Below are the code and all the weights of a small trained network. Each question names an input and a class and asks about switching units off, where a switched-off unit gives its printed mean instead of its output.

import numpy as np


def w(rows, s, z=0):
    codes = np.array(rows[::2]) - 128.0
    scale = np.full(codes.shape[1], s)
    scale[-1] = z or s
    return codes * scale


def norm(h):
    return h / np.sqrt((h * h).mean(-1, keepdims=True) + 1e-5)


def f(y):
    return y / 2 * (1 + np.tanh(0.7978845608 * (y + 0.044715 * y**3)))


def log_softmax(a):
    a = a - a.max(-1, keepdims=True)
    return a - np.log(np.exp(a).sum(-1, keepdims=True))


def net(x, mask):
    res = np.array(x, float).reshape(1, 5) / 4 @ E
    u = 0
    for l in range(4):
        y = f(norm(res) @ A[l][:, :-1].T + A[l][:, -1])
        res = res + np.where(mask[u : u + 8], y, B[l][:, -1]) @ B[l][:, :-1]
        u += 8
    return log_softmax(norm(res)[-1] @ U[:, :-1].T + U[:, -1])


A, B = {}, {}
E = w([
[118,181,142,208,164,152,105],'x0',
[149,130,126,159,100,50,41],'x1',
[98,168,169,39,184,176,81],'x2',
[120,5,133,188,139,134,115],'x3',
[166,133,72,154,16,189,108],'x4',
],0.0027)
A[0] = w([
[152,146,138,26,118,40,191,46],'0.n0',
[134,1,122,86,70,109,71,209],'0.n1',
[105,131,135,86,151,167,130,2],'0.n2',
[142,60,151,86,231,46,153,125],'0.n3',
[148,38,130,231,108,100,181,48],'0.n4',
[146,209,134,199,133,163,130,151],'0.n5',
[143,176,141,91,181,127,147,4],'0.n6',
[133,133,116,24,129,200,202,70],'0.n7',
],0.0083,0.00073)
B[0] = w([
[77,209,69,78,106,86,182,211],'0.n0',
[240,176,170,159,131,115,67,232],'0.n1',
[150,73,144,131,147,161,110,158],'0.n2',
[10,162,133,143,193,141,43,255],'0.n3',
[59,30,31,184,50,102,175,245],'0.n4',
[112,238,133,200,181,122,92,184],'0.n5',
[186,2,182,101,81,47,141,173],'0.n6',
[120,140,210,143,65,246,175,237],'0.n7',
],0.0078,0.0053)
A[1] = w([
[236,120,203,129,197,207,160,8],'1.n0',
[118,40,146,75,169,184,99,84],'1.n1',
[154,107,77,111,191,107,2,57],'1.n2',
[112,102,48,94,215,91,113,54],'1.n3',
[103,103,174,171,142,213,76,89],'1.n4',
[79,161,126,39,237,199,105,93],'1.n5',
[195,94,46,137,152,122,232,83],'1.n6',
[191,216,54,184,98,165,94,120],'1.n7',
],0.0064,0.0018)
B[1] = w([
[116,143,77,197,224,254,113,191],'1.n0',
[124,37,140,61,146,79,107,147],'1.n1',
[119,219,178,145,78,111,154,186],'1.n2',
[160,181,53,196,156,214,99,141],'1.n3',
[196,130,166,122,235,55,184,233],'1.n4',
[178,4,181,133,23,67,111,221],'1.n5',
[117,74,166,131,65,145,66,131],'1.n6',
[62,77,217,64,88,117,55,253],'1.n7',
],0.0067,0.0029)
A[2] = w([
[89,109,122,139,178,172,157,79],'2.n0',
[119,170,83,38,142,138,237,69],'2.n1',
[144,221,110,47,138,93,1,133],'2.n2',
[87,131,61,109,151,53,161,89],'2.n3',
[196,197,38,37,208,48,161,7],'2.n4',
[213,69,56,138,171,119,164,58],'2.n5',
[172,123,132,171,234,33,135,47],'2.n6',
[174,112,93,117,139,130,149,42],'2.n7',
],0.0076,0.0018)
B[2] = w([
[163,146,104,100,133,78,113,152],'2.n0',
[92,158,144,136,21,114,233,159],'2.n1',
[149,164,189,217,132,72,108,255],'2.n2',
[204,140,78,116,218,179,149,168],'2.n3',
[255,66,91,182,127,41,234,124],'2.n4',
[142,107,128,163,60,176,147,118],'2.n5',
[116,204,147,144,40,126,116,168],'2.n6',
[128,110,85,135,89,171,113,95],'2.n7',
],0.009,0.0038)
A[3] = w([
[157,199,88,154,96,155,108,106],'3.n0',
[81,152,25,117,184,134,96,38],'3.n1',
[227,174,134,128,182,255,114,16],'3.n2',
[175,46,79,135,98,145,102,25],'3.n3',
[150,209,172,115,92,104,37,132],'3.n4',
[175,92,181,88,81,163,87,125],'3.n5',
[253,130,71,59,74,96,85,95],'3.n6',
[94,185,107,56,56,180,157,7],'3.n7',
],0.0095,0.0012)
B[3] = w([
[76,29,181,71,195,92,116,154],'3.n0',
[69,183,33,118,144,154,108,162],'3.n1',
[214,132,133,204,213,228,200,195],'3.n2',
[197,85,165,141,92,154,109,156],'3.n3',
[180,174,159,124,144,132,70,254],'3.n4',
[111,148,46,85,209,137,159,173],'3.n5',
[109,178,46,6,184,149,105,128],'3.n6',
[109,192,176,92,51,185,93,168],'3.n7',
],0.011,0.0061)
U = w([
[198,106,67,33,119,133,74,4],'0',
[177,163,80,122,132,50,203,63],'1',
[77,175,170,68,31,178,185,143],'2',
[32,147,13,162,167,119,101,133],'3',
[156,1,71,192,48,132,111,148],'4',
[80,17,179,46,195,110,142,68],'5',
[152,191,199,171,162,69,34,214],'6',
[203,129,151,159,205,229,186,147],'7',
],0.01,0.0037)

Each question gives the input, the list of numbers given to net, and the class t.
The units are the neurons (one row each of A and B). Each row of codes is followed by its name. A weight is (code - 128) times the scale printed after its matrix; where a second scale follows, it is the last column's (A, B and U).
mask holds one flag per neuron, layer by layer. A switched-off neuron (its flag False) gives its mean, the last column of its row in B, instead of its output. The means were averaged over made-up inputs and are rounded, as every weight is.
A unit's drop is (log p(t) with every unit on - log p(t) with that unit switched off) / (log p(t) with every unit on - log p(t) with every unit switched off).
The circuit of an input: a set's keep is (log p(t) with only the set's units on - log p(t) with every unit switched off) / (log p(t) with every unit on - log p(t) with every unit switched off). Starting from the 12 units with the biggest drops (on a tie, the unit counted first), units are removed one at a time, each time the one whose removal leaves the highest keep (on an exact tie, the one counted first), for as long as the keep stays at least 0.8.
circuit, biggest first: the units of the circuit, biggest drop first
unit that matters most: the unit with the biggest drop
top k neurons: the k neurons with the biggest drops, biggest first
k most important neurons of layer l: the k neurons of layer l with the biggest drops, biggest first
input [-6,8,7,-7,-7], class 1: circuit, biggest first : [0.n0 2.n4]
input [1,0,1,-7,-3], class 1: circuit, biggest first : [0.n0 0.n6 1.n7]
input [-8,8,3,-5,-7], class 1: circuit, biggest first : [0.n0]
input [-7,2,2,-3,-6], class 2: top 2 neurons : [0.n0 0.n1]
input [-6,5,-4,3,-7], class 3: circuit, biggest first : [0.n4 0.n0]
input [6,-3,2,-1,-1], class 7: top 3 neurons : [0.n4 0.n3 1.n0]
input [2,1,5,-6,0], class 2: top 2 neurons : [0.n1 0.n3]
input [-7,3,-7,-8,-5], class 1: circuit, biggest first : [2.n4 0.n0]
input [-6,-3,3,-2,8], class 7: circuit, biggest first : [3.n2 0.n4]
input [-4,-5,-5,0,-4], class 2: top 2 neurons : [0.n0 0.n7]
input [2,0,3,-5,-4], class 2: circuit, biggest first : [0.n1 0.n0]
input [5,1,-5,-1,0], class 3: top 2 neurons : [0.n4 0.n5]
input [8,4,-7,-2,7], class 3: top 2 neurons : [0.n4 0.n1]
input [-2,7,7,-4,1], class 1: top 3 neurons : [0.n3 2.n4 0.n7]
input [2,0,-6,-3,-1], class 3: unit that matters most : 0.n5
input [2,4,2,7,2], class 4: top 4 neurons : [0.n4 0.n3 0.n5 3.n3]
input [4,1,7,-3,1], class 7: top 4 neurons : [0.n3 0.n4 1.n0 3.n2]
input [7,1,-2,8,-2], class 3: circuit, biggest first : [0.n4 0.n6]
input [8,-5,4,-7,4], class 7: circuit, biggest first : [3.n2 0.n3]
input [-2,7,-8,6,0], class 4: top neuron : [0.n4]
input [-6,-8,-7,4,-3], class 3: top 4 neurons : [0.n4 0.n3 0.n6 1.n5]
input [-4,-2,-5,5,-2], class 4: top 3 neurons : [0.n4 0.n1 3.n3]
input [3,0,2,6,2], class 4: top 2 neurons : [0.n4 0.n3]
input [3,8,3,-8,-2], class 1: 3 most important neurons of layer 0 : [0.n3 0.n7 0.n6]
input [-8,4,5,5,5], class 7: 2 most important neurons of layer 0 : [0.n1 0.n3]
input [-4,3,3,-4,3], class 2: 2 most important neurons of layer 0 : [0.n3 0.n5]
